Below are the code and all the weights of a small trained network. Each question names an input and a class and asks about switching units off, where a switched-off unit gives its printed mean instead of its output.

import numpy as np


def w(rows, s, z=0):
    codes = np.array(rows[::2]) - 128.0
    scale = np.full(codes.shape[1], s)
    scale[-1] = z or s
    return codes * scale


def norm(h):
    return h / np.sqrt((h * h).mean(-1, keepdims=True) + 1e-5)


def f(y):
    return np.maximum(y, 0)


def log_softmax(a):
    a = a - a.max(-1, keepdims=True)
    return a - np.log(np.exp(a).sum(-1, keepdims=True))


def net(x, mask):
    res = np.array(x, float).reshape(1, 5) / 4 @ E
    u = 0
    for l in range(3):
        y = f(norm(res) @ A[l][:, :-1].T + A[l][:, -1])
        res = res + np.where(mask[u : u + 8], y, B[l][:, -1]) @ B[l][:, :-1]
        u += 8
    return log_softmax(norm(res)[-1] @ U[:, :-1].T + U[:, -1])


A, B = {}, {}
E = w([
[74,118,78,228,200],'x0',
[135,128,241,143,225],'x1',
[31,19,148,82,101],'x2',
[31,219,209,196,4],'x3',
[124,131,124,125,136],'x4',
],0.0022)
A[0] = w([
[114,176,3,90,56,21],'0.n0',
[188,134,170,35,52,34],'0.n1',
[159,163,182,57,118,65],'0.n2',
[222,189,83,122,149,148],'0.n3',
[94,160,68,200,175,25],'0.n4',
[226,210,107,195,93,47],'0.n5',
[139,141,212,143,170,5],'0.n6',
[194,170,156,61,96,86],'0.n7',
],0.0067,0.0027)
B[0] = w([
[211,54,253,175,130,227],'0.n0',
[63,106,52,233,188,233],'0.n1',
[100,98,106,207,131,200],'0.n2',
[81,102,160,70,171,254],'0.n3',
[71,71,70,208,154,194],'0.n4',
[39,138,229,71,190,254],'0.n5',
[217,85,172,137,100,183],'0.n6',
[90,110,73,214,188,219],'0.n7',
],0.0058,0.0029)
A[1] = w([
[104,115,87,184,137,62],'1.n0',
[112,234,150,124,43,43],'1.n1',
[191,161,188,162,157,86],'1.n2',
[103,240,175,132,53,96],'1.n3',
[99,204,150,162,1,32],'1.n4',
[232,126,175,191,155,108],'1.n5',
[113,67,111,164,192,170],'1.n6',
[54,78,143,49,77,6],'1.n7',
],0.005,0.0025)
B[1] = w([
[119,146,91,142,77,160],'1.n0',
[166,211,108,126,130,138],'1.n1',
[106,68,196,132,49,152],'1.n2',
[189,187,70,79,168,155],'1.n3',
[216,165,58,130,106,150],'1.n4',
[118,63,122,94,25,161],'1.n5',
[123,167,81,111,3,254],'1.n6',
[26,121,151,68,116,140],'1.n7',
],0.0044,0.0051)
A[2] = w([
[72,82,91,67,2,160],'2.n0',
[140,67,156,207,173,198],'2.n1',
[83,150,150,217,107,156],'2.n2',
[213,130,74,66,151,6],'2.n3',
[203,78,184,147,89,95],'2.n4',
[134,215,182,142,104,163],'2.n5',
[124,246,147,153,33,225],'2.n6',
[203,127,60,65,121,70],'2.n7',
],0.0058,0.0018)
B[2] = w([
[114,220,250,177,254,255],'2.n0',
[145,165,121,171,2,232],'2.n1',
[176,95,46,123,153,248],'2.n2',
[204,178,21,32,180,144],'2.n3',
[236,93,220,129,49,180],'2.n4',
[157,52,97,36,154,182],'2.n5',
[195,37,33,54,220,216],'2.n6',
[243,162,76,130,177,151],'2.n7',
],0.0042,0.0043)
U = w([
[84,105,44,226,124,131],'0',
[220,122,54,14,187,128],'1',
[206,72,218,146,61,122],'2',
[117,126,145,133,151,217],'3',
[33,157,212,88,201,124],'4',
[114,192,142,98,89,77],'5',
[99,255,114,50,48,15],'6',
[87,231,108,33,25,9],'7',
],0.0098,0.011)

Each question gives the input, the list of numbers given to net, and the class t.
The units are the neurons (one row each of A and B). Each row of codes is followed by its name. A weight is (code - 128) times the scale printed after its matrix; where a second scale follows, it is the last column's (A, B and U).
mask holds one flag per neuron, layer by layer. A switched-off neuron (its flag False) gives its mean, the last column of its row in B, instead of its output. The means were averaged over made-up inputs and are rounded, as every weight is.
A unit's drop is (log p(t) with every unit on - log p(t) with that unit switched off) / (log p(t) with every unit on - log p(t) with every unit switched off).
The circuit of an input: a set's keep is (log p(t) with only the set's units on - log p(t) with every unit switched off) / (log p(t) with every unit on - log p(t) with every unit switched off). Starting from the 12 units with the biggest drops (on a tie, the unit counted first), units are removed one at a time, each time the one whose removal leaves the highest keep (on an exact tie, the one counted first), for as long as the keep stays at least 0.8.
circuit, biggest first: the units of the circuit, biggest drop first
most important unit: the unit with the biggest drop
k most important neurons: the k neurons with the biggest drops, biggest first
k most important neurons of layer l: the k neurons of layer l with the biggest drops, biggest first
drop when u is switched off: that unit's drop, to one decimal
input [-8,8,5,8,2], class 0: most important unit	0.n1
input [-7,6,5,6,-4], class 0: 3 most important neurons	[0.n1, 0.n0, 0.n2]
input [-6,-6,-7,-1,3], class 4: 2 most important neurons	[0.n5, 0.n3]
input [6,4,6,8,8], class 1: 4 most important neurons of layer 0	[0.n1, 0.n3, 0.n5, 0.n7]
input [7,-8,-6,-2,-4], class 2: 3 most important neurons	[0.n0, 0.n1, 0.n7]
input [-3,-4,3,5,5], class 1: circuit, biggest first	[2.n6, 0.n4]
input [4,-4,-7,2,1], class 4: 2 most important neurons	[0.n5, 0.n3]
input [7,8,-5,7,6], class 2: 3 most important neurons	[0.n6, 0.n1, 1.n2]
input [6,-6,7,-1,-2], class 4: 3 most important neurons	[2.n0, 0.n1, 0.n7]
input [-2,-4,-1,2,-2], class 2: 2 most important neurons	[0.n0, 2.n4]
input [-7,2,-1,8,4], class 1: 2 most important neurons	[2.n6, 0.n4]
input [-3,-7,8,-5,-7], class 4: 2 most important neurons	[2.n0, 1.n7]
input [-7,-1,-6,5,-2], class 0: 2 most important neurons	[0.n1, 0.n7]
input [-5,-5,3,6,1], class 1: circuit, biggest first	[2.n6]
input [-8,4,5,8,6], class 0: 2 most important neurons	[0.n1, 0.n2]
input [3,-8,1,-7,8], class 2: 2 most important neurons of layer 2	[2.n4, 2.n6]
input [-7,6,6,-2,1], class 0: 2 most important neurons	[0.n1, 0.n0]
input [-3,6,8,-5,-7], class 4: 2 most important neurons of layer 0	[0.n0, 0.n6]
input [-2,-1,7,8,-8], class 1: 2 most important neurons of layer 0	[0.n3, 0.n5]
input [-8,-2,-6,-2,1], class 0: most important unit	0.n1
input [2,-6,3,5,5], class 2: drop when 0.n0 is switched off	1.7
input [3,6,2,0,2], class 2: drop when 0.n6 is switched off	0.3
input [0,-7,0,-4,1], class 2: drop when 0.n0 is switched off	1.3
